Each name stands for a flat space through zero: a line, a plane or more. A row that begins with a name and a colon came from that space; any other row is followed by the name of the space it lies nearest, among the names in its block.
futuv_geb: 30, 222, -524, 700, 237, -41, -35, 390, 600, 449, 110, 102, 62, -132, 230, -155, 471, 9, 53, -93, -271, 99, 225, 346, 35, -424, -322, 128, 825
rebur_runev: 169, 157, -138, 335, -40, -2, -7, 360, 449, 184, 88, 318, -202, -208, 36, -5, 250, -31, -35, -116, -15, 43, -39, 24, 30, -195, -119, 33, 139
rebur_runev: -188, -39, -256, -93, 218, 124, 32, -64, -222, 35, -42, -294, 78, 224, 110, 186, 47, 25, -177, 39, -270, -56, 412, 353, -117, -227, -1, -6, 522
rad_doli: -175, 276, 123, -450, -194, 365, -175, -187, 62, -305, -279, 129, -145, 256, -117, -198, 106, -114, -19, -335, 324, 138, -375, -134, 127, 61, 153, -65, -569
mer_tid: 21, 229, -510, 502, 139, -181, 27, 429, 482, 356, 161, 315, -2, -143, 170, -112, 352, -175, -22, -103, -88, 232, 102, 143, 13, -306, -55, -58, 393
futuv_geb: 284, -85, -199, 346, 253, -125, -84, 436, 277, -166, 160, 293, -269, -211, -58, 192, 154, 17, -54, 66, -60, 169, 75, 158, 90, -186, -221, -212, 228
rad_doli: -130, -75, 68, -15, -206, -60, 157, -324, -117, 251, -79, -360, 215, 147, 157, -130, -147, 122, 109, 103, -122, -169, 170, 78, -170, 153, 96, 270, 63
rebur_runev: -115, -68, 424, -509, -98, 118, 45, -631, -396, -472, 39, -407, -132, 319, -243, -256, -351, 66, -58, -47, 310, -3, -256, -286, 12, 276, -331, 99, -451
rebur_runev: -127, 230, -151, 102, -128, 34, 4, 38, 271, 330, -149, 272, 275, -43, 92, -186, 121, -64, 108, -226, 25, 52, -149, -111, 47, 56, 112, 51, -137
mer_tid: -108, 136, 106, -272, -86, 100, -6, -148, -42, -251, 81, -187, -220, 209, -81, -119, 30, -125, -125, -60, 220, 50, -29, -48, -75, -74, -40, -12, -143
rad_doli: 38, -309, 354, -347, -258, 16, 307, -797, -384, -52, -53, -593, -231, 414, -18, -277, -348, 245, 89, 89, 84, -88, -152, -29, -65, 314, 46, 461, -409
rad_doli: -149, 163, -297, 161, 84, 147, 98, -173, 155, 197, 39, -136, -86, 220, 89, -287, 65, 61, -173, -224, -132, 94, 76, 154, -19, -186, -505, 243, 403
rad_doli: 31, -193, -8, 192, 43, 58, -112, -141, -181, 20, -139, -382, -68, 74, 168, -116, -51, 209, 138, 215, -258, -69, 83, 313, 40, -16, -65, 200, 391
zuv_tetef: 233, -390, 396, -144, -100, -365, 180, -197, -385, -252, 237, -159, -6, -148, -170, 124, -484, 76, 73, 374, 147, -97, 1, -327, -140, 372, -23, -120, -367
futuv_geb: -301, 225, -95, -89, -34, 357, -266, -174, -122, -102, -289, -350, -109, 298, 173, -239, 199, 15, -17, -160, -105, 18, -35, 315, 115, -174, -30, 178, 328
mer_tid: 84, 13, 272, -107, -161, -165, 104, -13, -93, -104, 157, 49, -29, -168, -119, 116, -89, -32, -11, -32, 180, -103, -107, -321, -5, 154, -32, -25, -251
mer_tid: -78, -236, 68, -292, 37, -294, 261, -249, -638, -46, 127, -188, 219, 12, -32, 299, -356, -15, -105, 121, -52, -91, 176, -189, -94, 232, 141, -109, -66
zuv_tetef: -338, 258, -166, 127, -172, 76, -85, -54, 18, 345, -222, -149, 217, 111, 292, -213, 154, -34, 52, -160, -183, -58, 41, 191, 29, -42, 155, 268, 258
futuv_geb: -55, 131, -580, 174, 200, 466, 29, -275, 332, 242, -223, -393, -314, 523, 250, -410, 478, 149, 21, -196, -237, 208, 142, 637, 15, -515, -178, 321, 714
rad_doli: -129, 5, -265, -104, 17, 123, 139, -303, -212, 7, -33, -396, -230, 354, 143, -107, 10, 49, -171, -55, -145, 74, 217, 275, -109, -177, -133, 138, 385
rebur_runev: 21, -84, -104, 121, 22, -115, 59, 106, 32, 307, -127, 138, 211, -73, 132, 151, 112, 26, 151, 6, -159, -38, 20, 124, 85, 46, 448, 82, -38
mer_tid: 121, 72, 59, -7, 3, -17, -141, 317, 264, -199, 110, 107, -55, -130, -85, 83, 184, -169, 72, 179, 202, 25, 90, -26, -129, -152, 183, -309, -57
zuv_tetef: 56, -418, 172, -400, 0, -128, -19, -93, -781, -277, -348, 162, 84, -61, -22, 590, -338, 134, 37, 51, -158, -50, -129, -14, 252, 436, 643, -190, -502
futuv_geb: -212, 418, -120, 0, -175, 37, 14, -141, 184, 1, 44, -76, -58, 133, 54, -358, 221, -135, -30, -344, 208, 137, -150, -138, 36, -82, -269, 92, 60
rebur_runev: 182, -461, 346, -278, -173, -387, 310, -348, -621, -78, 121, -275, 202, -114, -70, 248, -531, 109, 141, 409, 45, -202, 123, -330, -220, 440, 265, -123, -314
futuv_geb: 118, -103, 58, -94, -21, 263, -87, 20, 151, 86, -309, 341, -82, 40, -48, -2, 11, 87, 88, -91, -10, 44, -307, 57, 168, 87, 341, 74, -477
rad_doli: -8, -2, 296, -256, -119, -97, -59, -104, -142, -352, 23, -54, -56, 25, -129, 12, -57, -72, 76, 9, 272, 23, -186, -189, 66, 192, 155, -91, -444
rad_doli: 143, -253, -367, 360, 346, -23, 80, 204, 122, 305, 71, -88, 22, -3, 145, 158, 80, 118, -30, 278, -400, -16, 438, 457, -133, -297, -12, 28, 646
zuv_tetef: 320, -250, -188, 294, 11, -291, 320, 127, 95, 351, 152, 187, -97, -182, 80, 164, -49, 90, 24, 126, -162, 22, 117, 22, -76, 6, 113, 52, 73
mer_tid: -128, 412, -533, 363, -11, 306, 122, -146, 799, 593, -83, -11, 110, 268, 196, -641, 444, 23, 103, -342, -37, 172, 26, 194, -102, -352, -368, 304, 442
mer_tid: 232, -217, -99, 297, 158, -318, 85, 164, 100, 76, 140, 175, 121, -218, -15, 95, -57, 58, 148, 179, -56, 82, 45, -30, 28, 91, -22, -123, 29
zuv_tetef: 76, -255, 13, 27, -5, -440, -58, 358, -343, 10, -77, 325, 400, -381, 73, 485, -186, -99, 179, 301, -104, -38, 103, -103, 21, 296, 691, -406, -243
futuv_geb: -3, 68, 246, -173, -394, -400, 181, -137, -215, -99, 228, -72, 71, -146, -34, -93, -230, -194, 77, 107, 346, -11, -83, -509, -190, 294, 131, -163, -402
futuv_geb: 91, 178, -238, 317, 18, -83, 57, 362, 515, 190, 297, 265, -178, -119, 0, -165, 123, -191, -158, 37, 77, 145, 121, -20, -198, -270, -237, -91, 154
rebur_runev: 179, -66, -24, 332, -73, -201, 62, 179, 234, 185, 89, 201, -50, -204, 46, -41, -31, 52, 71, 66, -47, 23, -40, -31, 4, 67, -65, 73, -34
futuv_geb: 204, 355, 129, 237, -205, -408, -149, 724, 515, -163, 337, 585, 69, -613, -133, 130, 307, -388, 155, 23, 465, 76, -132, -508, -39, -23, 151, -526, -285
rebur_runev: 145, 183, 271, -7, -21, 0, -184, 339, 262, -149, 111, 328, 56, -340, -197, 73, 220, -168, 140, -36, 315, -48, -270, -354, 110, -31, 97, -234, -273
rad_doli: -179, 65, -51, 19, 37, 181, -163, -212, -173, 94, -300, -139, 226, 86, 124, -181, 57, 114, 170, -146, -140, -17, -185, 80, 227, 69, -7, 159, 159
futuv_geb: -9, 124, 112, -198, -207, -128, 21, 40, -1, -155, 40, 128, 140, -117, -78, 67, -24, -152, 66, -8, 266, 5, -27, -316, -114, 139, 164, -290, -310
zuv_tetef: 165, -291, -337, 739, -19, -486, 200, 216, -37, 690, 20, 69, 123, -294, 402, 50, -106, 182, 147, 232, -535, -32, 187, 274, 36, 93, 155, 308, 471
mer_tid: -126, 251, 447, -28, -167, -266, -112, -50, -159, -302, 296, -131, 51, -217, -148, -190, -61, -158, 41, -94, 360, -66, -322, -510, 147, 202, -353, 26, -192
zuv_tetef: 1, -133, 30, -235, 430, 518, -268, -161, -3, -349, -252, -141, -68, 303, -178, 19, 130, 177, 24, -38, -56, 41, -78, 324, 207, -171, -124, -16, 73
mer_tid: 335, -116, -221, 578, 208, -128, -117, 477, 428, 98, 43, 228, -160, -269, 93, 121, 303, 111, 165, 136, -198, 84, 80, 317, 132, -207, -26, -27, 378
zuv_tetef: -100, -89, -113, -252, -13, -124, 164, -159, -314, -9, -86, -8, 98, 141, 45, 198, -91, -34, -49, -63, -33, 59, 77, 15, -3, 131, 336, -77, -181
zuv_tetef: 98, 96, 118, 271, -31, -192, -49, 170, 200, -13, 168, 89, -49, -223, -27, -72, 125, -16, 96, -48, 99, 2, -160, -134, 136, 21, -188, 76, 12
futuv_geb: 1, -2, -162, 114, 0, -13, 147, 16, 122, 192, 118, -141, -63, 74, 90, -11, 31, 6, -107, 81, -119, -40, 292, 164, -213, -175, -90, 84, 312
rebur_runev: -400, 229, -29, 258, -113, -146, -45, -338, -187, 180, 79, -749, 285, 148, 292, -459, 42, 26, 128, 35, -139, -127, 184, 121, -58, -21, -382, 376, 701
rebur_runev: -34, 202, -62, -91, -113, 12, 143, -98, 171, -77, 235, -103, -334, 181, -49, -242, 74, -161, -189, -108, 236, 138, 3, -86, -155, -168, -221, 33, -38
rebur_runev: 55, 48, -13, 41, 20, -133, 132, 79, -42, -54, 319, -116, -255, -44, -33, 56, 25, -100, -202, 32, 52, -5, 136, -59, -109, -175, -221, -6, 233
mer_tid: -25, 418, 428, -240, -94, 240, -64, 10, 424, -380, 348, 220, -371, 3, -430, -285, 63, -194, -293, -373, 569, 38, -423, -513, 48, -84, -685, 43, -502
rad_doli: -92, 302, -47, 143, -334, -140, -8, 18, 315, 178, -108, 270, 98, -67, 108, -313, 145, -106, 185, -275, 198, 146, -323, -209, 116, 182, 132, 86, -374
zuv_tetef: -138, 473, -463, 551, 248, 270, -357, 442, 846, 205, -98, 210, 67, 8, 153, -340, 682, -85, 107, -273, -84, 202, 4, 398, 175, -487, -281, 57, 590
mer_tid: -159, -191, -68, -331, -107, 70, 130, -220, -526, 261, -287, -66, 310, 101, 144, 219, -296, 27, -30, 108, -235, -148, 166, 23, -147, 173, 536, -45, -88
futuv_geb: 33, 107, -231, 225, -67, -101, 42, 70, 244, 222, -58, 162, 155, -85, 116, -131, 142, -13, 167, -80, -4, 107, -30, -29, 9, 9, 41, -44, 67
rad_doli: -18, -109, -376, 469, 26, 431, -131, -415, 308, 373, -425, -557, -171, 456, 386, -715, 137, 404, 280, 107, -429, 98, 56, 738, 11, -202, -279, 572, 668
mer_tid: -226, 29, -255, -70, 258, 264, -102, -102, -206, 4, -152, -189, 1, 256, 90, -2, 63, 34, -164, -101, -243, 44, 128, 324, 80, -207, -105, 73, 413
mer_tid: 150, -142, 255, -174, -85, -328, -8, 130, -322, -224, 72, 106, 269, -344, -103, 343, -129, -101, 211, 236, 186, -97, -19, -376, -29, 258, 393, -420, -286
futuv_geb: -26, -223, 322, -411, 65, 149, -131, -358, -444, -365, -277, -165, 67, 166, -134, 90, -153, 147, 161, -8, 70, -39, -282, -33, 252, 283, 242, 11, -428
futuv_geb: -2, 62, -129, 63, 94, 114, -31, -111, 130, -26, -188, 117, -25, 104, 1, -66, 176, 144, 77, -321, -35, 129, -219, 97, 285, 33, -143, 132, -37
rebur_runev: -251, 291, -300, 14, -107, 56, 7, -24, -66, 176, -23, -64, 73, 66, 172, -187, 58, -157, -127, -141, -44, 71, 101, -28, -114, -145, -107, -52, 338
zuv_tetef: 174, -349, 361, -472, 75, -287, 131, 77, -516, -353, 101, 397, 176, -264, -332, 646, -423, -58, -90, 114, 174, -77, -94, -461, 49, 412, 365, -435, -749
zuv_tetef: 335, -130, -563, 560, 31, -349, 368, 297, 440, 431, 204, 446, -242, -159, 146, 35, 7, 55, -111, -5, -206, 265, 199, 134, -126, -100, -176, -15, 199
rebur_runev: 108, 90, 250, -95, -57, -100, -212, 354, 23, -354, 81, 296, -13, -315, -171, 220, 56, -176, 48, 50, 267, -7, -152, -289, 66, 62, 147, -373, -303
zuv_tetef: -111, -246, -31, -358, 90, 107, 172, -320, -316, 97, -123, -152, 87, 323, -4, 76, -234, 29, -94, 95, -103, -13, 112, 136, -106, 76, 354, 72, -229
rad_doli: 209, 9, 167, 14, 104, -90, -43, 258, 338, -259, 212, 386, -37, -209, -288, 96, 15, -76, -2, -7, 284, 83, -139, -267, 32, 45, -186, -259, -373
mer_tid: 168, -208, 242, -135, -11, -450, -62, 407, -380, -312, 46, 518, 270, -516, -164, 659, -249, -106, 55, 142, 97, -54, -62, -396, 118, 391, 421, -540, -501
futuv_geb: 78, -212, -114, 280, -17, -235, 35, 98, -218, 180, 115, -271, -31, -115, 216, 4, -154, 13, 33, 421, -247, -65, 302, 181, -199, -62, 86, 3, 457
rad_doli: 2, 63, -153, -120, -28, 331, -79, 14, 196, 90, -375, 351, -81, 137, 20, -7, 151, 47, 19, -271, -32, 121, -233, 134, 167, -14, 290, 29, -317
rad_doli: -5, 185, -239, 108, 202, 226, -67, 319, 357, 52, 65, 371, -114, -42, -89, 60, 149, -77, -273, -199, -46, 91, 57, 64, -1, -285, -323, -108, 180
rad_doli: 120, -120, 280, -141, -88, 1, 12, -88, 5, 28, -129, 223, 125, -88, -122, 19, -89, 56, 198, -29, 142, -48, -338, -234, 148, 273, 301, 43, -594
mer_tid: 194, 179, -47, 150, 44, -116, -66, 395, 502, -132, 177, 412, 10, -260, -152, 52, 267, -160, 94, -52, 279, 136, -66, -206, -2, -101, -53, -341, -142
zuv_tetef: -269, 437, -363, 348, 63, 334, -174, 157, 480, 339, -84, 30, -72, 141, 193, -382, 377, -54, -146, -326, -174, 80, 8, 307, 72, -399, -374, 300, 544
rebur_runev: 167, 128, -232, 393, 111, 45, -212, 522, 560, -34, 149, 126, -241, -139, 50, -77, 325, -129, 4, 204, 6, 121, 217, 261, -148, -409, -107, -211, 411
rebur_runev: 179, -8, 92, -14, -121, 245, 24, -285, 385, -63, 12, -213, -322, 241, -77, -511, 44, 73, 146, 95, 241, 108, -163, 14, -138, -84, -198, 143, -173
zuv_tetef: 274, -52, 405, 154, -26, -430, 7, 296, 128, -278, 549, 184, -154, -412, -281, -11, -185, -182, -13, 261, 378, 10, -162, -496, -59, 121, -290, -207, -334
132, -16, -679, 464, 304, 379, -114, 170, 603, 481, -319, 85, 34, 163, 268, -269, 441, 134, 230, 65, -353, 203, 182, 621, -23, -457, 113, 35, 638	mer_tid
-266, 288, -122, -452, -82, 153, 75, 9, -312, -185, 106, 136, -350, 178, -74, 109, -75, -309, -555, -316, 140, 123, -15, -169, -71, -166, -56, -154, -130	zuv_tetef
347, -172, 248, -173, -7, -130, 130, 40, 2, -317, 221, 245, -403, -106, -277, 138, -100, -42, -57, 28, 309, 111, -267, -292, 64, 101, 27, -149, -559	futuv_geb
19, -47, 216, -296, 136, 330, -118, -220, 6, -332, -62, -120, -115, 204, -227, -92, -29, 72, -14, -25, 164, 2, -149, -17, 52, -22, -185, -16, -204	rebur_runev
72, 35, -24, 102, -66, 15, 52, -42, 176, 19, 75, -10, -234, 56, -1, -196, 14, 16, -38, -36, 58, 81, -74, 10, -21, -48, -189, 118, -22	rebur_runev
-193, -61, 50, -263, -312, -48, 154, -527, -528, 168, -140, -489, 20, 268, 217, -296, -221, -31, 101, 110, -1, -30, -69, -49, -109, 179, 383, 217, -105	mer_tid
-174, 411, 29, -56, -367, -301, 231, 156, 123, 148, 450, 58, 52, -173, -7, -92, -37, -397, -247, -51, 314, -52, 178, -483, -392, -65, -126, -155, -33	rad_doli
-55, 65, 27, -27, -144, -233, -52, 146, -226, -188, -34, 61, -74, -111, 81, 245, 57, -72, -19, -92, 9, 20, -18, -8, 130, 111, 231, -88, -75	mer_tid
69, 99, -163, 232, 134, 137, -296, 416, 362, -44, -122, 239, -34, -117, 46, 32, 306, -54, 98, 38, -49, 91, 15, 238, 84, -223, 122, -173, 173	futuv_geb
425, -308, 185, 292, 141, -329, 0, 565, 133, 112, 175, 451, 141, -569, -108, 508, -7, 22, 164, 322, -71, -162, 45, -126, 42, 73, 337, -223, -125	futuv_geb
